Below is a small trained network, with its code and all its weights. Each question gives an input and a target symbol and asks what happens when units are switched off, that is, made to give their printed mean instead of their output.

import numpy as np


def w(rows, s, z=0):
    codes = np.array(rows[::2]) - 128.0
    scale = np.full(codes.shape[1], s)
    scale[-1] = z or s
    return codes * scale


def f(y):
    return y / 2 * (1 + np.tanh(0.7978845608 * (y + 0.044715 * y**3)))


def softmax(a):
    e = np.exp(a - a.max(-1, keepdims=True))
    return e / e.sum(-1, keepdims=True)


def log_softmax(a):
    a = a - a.max(-1, keepdims=True)
    return a - np.log(np.exp(a).sum(-1, keepdims=True))


def net(x, mask):
    ids = ['αβδεθλμξπσω'.index(c) for c in x.split()]
    T = len(ids)
    res = E[ids] + P[:T]
    u = 0
    for l in range(2):
        r = res
        for j in range(2):
            rows = slice(3 * j, 3 * j + 3)
            q, k, v = (r @ M[l][rows].T for M in (Q, K, V))
            z = softmax(np.where(np.tri(T) > 0, q @ k.T / 3**0.5, -1e9)) @ v
            o = O[l][rows]
            res = res + np.where(mask[u + j], z, o[:, -1]) @ o[:, :-1]
        u += 2
        y = f(res @ A[l][:, :-1].T + A[l][:, -1])
        res = res + np.where(mask[u : u + 8], y, B[l][:, -1]) @ B[l][:, :-1]
        u += 8
    return log_softmax(res[-1] @ U[:, :-1].T + U[:, -1])


Q, K, V, O, A, B = {}, {}, {}, {}, {}, {}
E = w([
[166,170,155,124,124],'α',
[172,104,101,138,151],'β',
[49,16,231,90,59],'δ',
[195,157,101,103,248],'ε',
[35,59,155,210,49],'θ',
[181,127,164,143,166],'λ',
[231,164,197,135,72],'μ',
[121,80,104,142,167],'ξ',
[150,98,101,130,85],'π',
[30,184,158,86,149],'σ',
[110,203,61,85,68],'ω',
],0.015)
P = w([
[140,132,47,88,155],'0',
[103,101,128,176,183],'1',
[206,132,64,125,88],'2',
[122,100,175,163,158],'3',
[172,132,78,101,94],'4',
[115,104,210,155,156],'5',
[151,133,83,86,102],'6',
[104,111,235,143,152],'7',
[122,132,84,70,125],'8',
[88,115,242,148,157],'9',
[98,133,78,57,145],'10',
[83,109,242,141,152],'11',
[131,117,97,50,119],'12',
[85,108,255,139,128],'13',
],0.008)
Q[0] = w([
[138,183,41,251,129],'L0H1',
[103,113,154,1,180],'L0H1',
[220,6,140,84,136],'L0H1',
[233,101,153,237,190],'L0H2',
[175,85,53,117,25],'L0H2',
[155,169,192,120,170],'L0H2',
],0.006)
K[0] = w([
[171,149,83,217,207],'L0H1',
[85,123,212,1,151],'L0H1',
[165,29,199,130,97],'L0H1',
[110,112,79,177,78],'L0H2',
[184,171,115,152,105],'L0H2',
[78,179,132,85,87],'L0H2',
],0.0092)
V[0] = w([
[187,62,185,178,200],'L0H1',
[138,253,41,237,196],'L0H1',
[122,215,138,38,160],'L0H1',
[137,158,83,226,81],'L0H2',
[81,166,180,149,185],'L0H2',
[235,106,130,59,160],'L0H2',
],0.0062)
O[0] = w([
[148,108,143,131,170,162],'L0H1',
[194,44,186,44,43,1],'L0H1',
[191,196,156,147,55,84],'L0H1',
[97,63,119,13,147,115],'L0H2',
[112,66,134,120,188,114],'L0H2',
[194,140,99,255,70,141],'L0H2',
],0.0067,0.0048)
A[0] = w([
[174,78,12,121,104,48],'L0N1',
[50,32,166,194,125,118],'L0N2',
[102,40,199,114,59,140],'L0N3',
[173,102,117,255,144,247],'L0N4',
[129,237,142,102,82,254],'L0N5',
[245,182,90,115,158,150],'L0N6',
[204,193,70,58,150,124],'L0N7',
[87,182,129,92,104,199],'L0N8',
],0.0089,0.0033)
B[0] = w([
[56,138,29,154,114,156],'L0N1',
[117,172,157,105,61,235],'L0N2',
[126,213,150,51,155,158],'L0N3',
[96,90,154,138,146,253],'L0N4',
[216,52,141,144,109,180],'L0N5',
[110,165,129,181,173,218],'L0N6',
[120,254,140,162,123,190],'L0N7',
[212,98,115,187,101,155],'L0N8',
],0.0085,0.0061)
Q[1] = w([
[98,196,92,139,99],'L1H1',
[124,54,178,138,130],'L1H1',
[112,14,153,171,128],'L1H1',
[197,235,2,144,142],'L1H2',
[112,173,83,150,205],'L1H2',
[108,63,147,159,185],'L1H2',
],0.007)
K[1] = w([
[189,67,122,124,151],'L1H1',
[106,137,130,111,134],'L1H1',
[85,176,142,157,124],'L1H1',
[106,115,147,203,6],'L1H2',
[89,87,114,144,115],'L1H2',
[108,138,170,153,168],'L1H2',
],0.011)
V[1] = w([
[185,199,145,83,209],'L1H1',
[196,103,64,126,252],'L1H1',
[80,128,176,129,87],'L1H1',
[117,233,182,103,135],'L1H2',
[146,173,51,51,182],'L1H2',
[133,200,127,203,255],'L1H2',
],0.0055)
O[1] = w([
[211,206,123,140,180,129],'L1H1',
[216,141,1,149,128,124],'L1H1',
[95,155,196,102,99,131],'L1H1',
[139,215,171,145,127,181],'L1H2',
[144,201,77,190,232,116],'L1H2',
[92,143,140,70,186,254],'L1H2',
],0.0064)
A[1] = w([
[104,148,140,172,143,190],'L1N1',
[108,164,134,47,119,251],'L1N2',
[206,116,144,121,82,95],'L1N3',
[102,187,91,121,121,73],'L1N4',
[122,60,174,112,151,95],'L1N5',
[120,118,159,55,102,230],'L1N6',
[170,13,68,127,10,216],'L1N7',
[136,165,193,156,117,112],'L1N8',
],0.011,0.0025)
B[1] = w([
[107,89,158,113,95,254],'L1N1',
[191,139,105,180,176,218],'L1N2',
[188,67,141,167,67,172],'L1N3',
[89,103,118,130,63,194],'L1N4',
[77,214,124,126,2,178],'L1N5',
[130,202,106,69,196,197],'L1N6',
[131,128,141,38,142,213],'L1N7',
[114,60,83,133,101,245],'L1N8',
],0.009,0.0058)
U = w([
[143,119,162,169,119,72],'α',
[111,91,74,162,130,168],'β',
[67,72,190,160,100,128],'δ',
[134,180,115,171,126,35],'ε',
[124,198,173,56,126,120],'θ',
[163,77,192,136,254,253],'λ',
[140,80,169,188,118,8],'μ',
[103,17,106,99,179,133],'ξ',
[107,87,87,63,132,75],'π',
[152,74,204,63,144,245],'σ',
[129,146,114,109,80,23],'ω',
],0.009,0.0031)

Each question gives the input, a string of symbols that net reads in full, and the target symbol t.
The units are the heads (3 rows each of Q, K, V and O) and the neurons (one row each of A and B). Each row of codes is followed by its name. A weight is (code - 128) times the scale printed after its matrix; where a second scale follows, it is the last column's (O, A, B and U).
mask holds one flag per unit, layer by layer, with each layer's heads first. A switched-off unit (its flag False) gives its mean, the last column of its rows in O or B, instead of its output. The means were averaged over made-up inputs and are rounded, as every weight is.
A unit's drop is (log p(t) with every unit on - log p(t) with that unit switched off) / (log p(t) with every unit on - log p(t) with every unit switched off).
The circuit of an input: a set's keep is (log p(t) with only the set's units on - log p(t) with every unit switched off) / (log p(t) with every unit on - log p(t) with every unit switched off). Starting from the 12 units with the biggest drops (on a tie, the unit counted first), units are removed one at a time, each time the one whose removal leaves the highest keep (on an exact tie, the one counted first), for as long as the keep stays at least 0.8.
units of the circuit, in order: the units of the circuit, biggest drop first
unit that matters most: the unit with the biggest drop
top k neurons in layer l: the k neurons of layer l with the biggest drops, biggest first
which heads matter: for each layer, one digit per head in row order, 1 if its drop is at least 0.15 and else 0, layers parted by /
input δ μ σ λ, target δ: which heads matter	00 / 10
input θ ε δ π ε μ, target λ: top 2 neurons in layer 0	(L0N7, L0N6)
input ε β β β σ, target σ: which heads matter	11 / 00
input ε μ ε β, target λ: units of the circuit, in order	(L1H1, L0N7, L1H2, L1N5)
input π β α μ θ λ α β β λ θ π, target θ: which heads matter	10 / 10
input ξ μ ε, target ε: units of the circuit, in order	(L0N7)
input π ε β δ ε ε σ α, target λ: which heads matter	00 / 01
input μ ω ξ θ π θ β θ ω ε θ λ, target θ: which heads matter	00 / 10
input α θ δ β ξ β, target δ: top 2 neurons in layer 0	(L0N3, L0N2)
input ε ε λ, target λ: units of the circuit, in order	(L0N2, L1N5)
input β α ε β β ε ε π ε β, target λ: units of the circuit, in order	(L1H1, L1H2, L0N7, L1N5)
input β β σ π λ ε β δ λ ε π θ, target θ: units of the circuit, in order	(L0N3, L0N2)
input δ π β δ β β β π, target δ: which heads matter	11 / 10
input θ θ σ β α μ, target θ: which heads matter	11 / 10
input β δ δ β, target δ: unit that matters most	L1H1
input δ θ μ ω β δ σ α, target δ: top 3 neurons in layer 1	(L1N5, L1N8, L1N7)
input σ θ α σ ε σ, target λ: which heads matter	01 / 01
input ω β ξ, target ξ: top 3 neurons in layer 1	(L1N5, L1N7, L1N6)
input β ω δ λ, target δ: which heads matter	10 / 10
input β δ β δ μ, target μ: unit that matters most	L0N5
input σ β ω π λ δ δ ξ π ξ, target δ: top 2 neurons in layer 0	(L0N4, L0N3)
input λ δ ε α δ μ, target δ: top 2 neurons in layer 1	(L1N5, L1N8)
input θ ω ε π π, target π: which heads matter	10 / 01
input θ σ β ε λ μ β δ λ ξ, target δ: top 2 neurons in layer 0	(L0N3, L0N4)
input θ π δ β θ α λ θ μ π σ, target σ: top 4 neurons in layer 0	(L0N5, L0N8, L0N6, L0N4)
input λ ξ μ δ π ξ β ω σ θ β β, target θ: top 3 neurons in layer 0	(L0N7, L0N2, L0N6)
input θ ε μ, target μ: unit that matters most	L1N3
input λ ε π, target π: top 2 neurons in layer 1	(L1N7, L1N2)
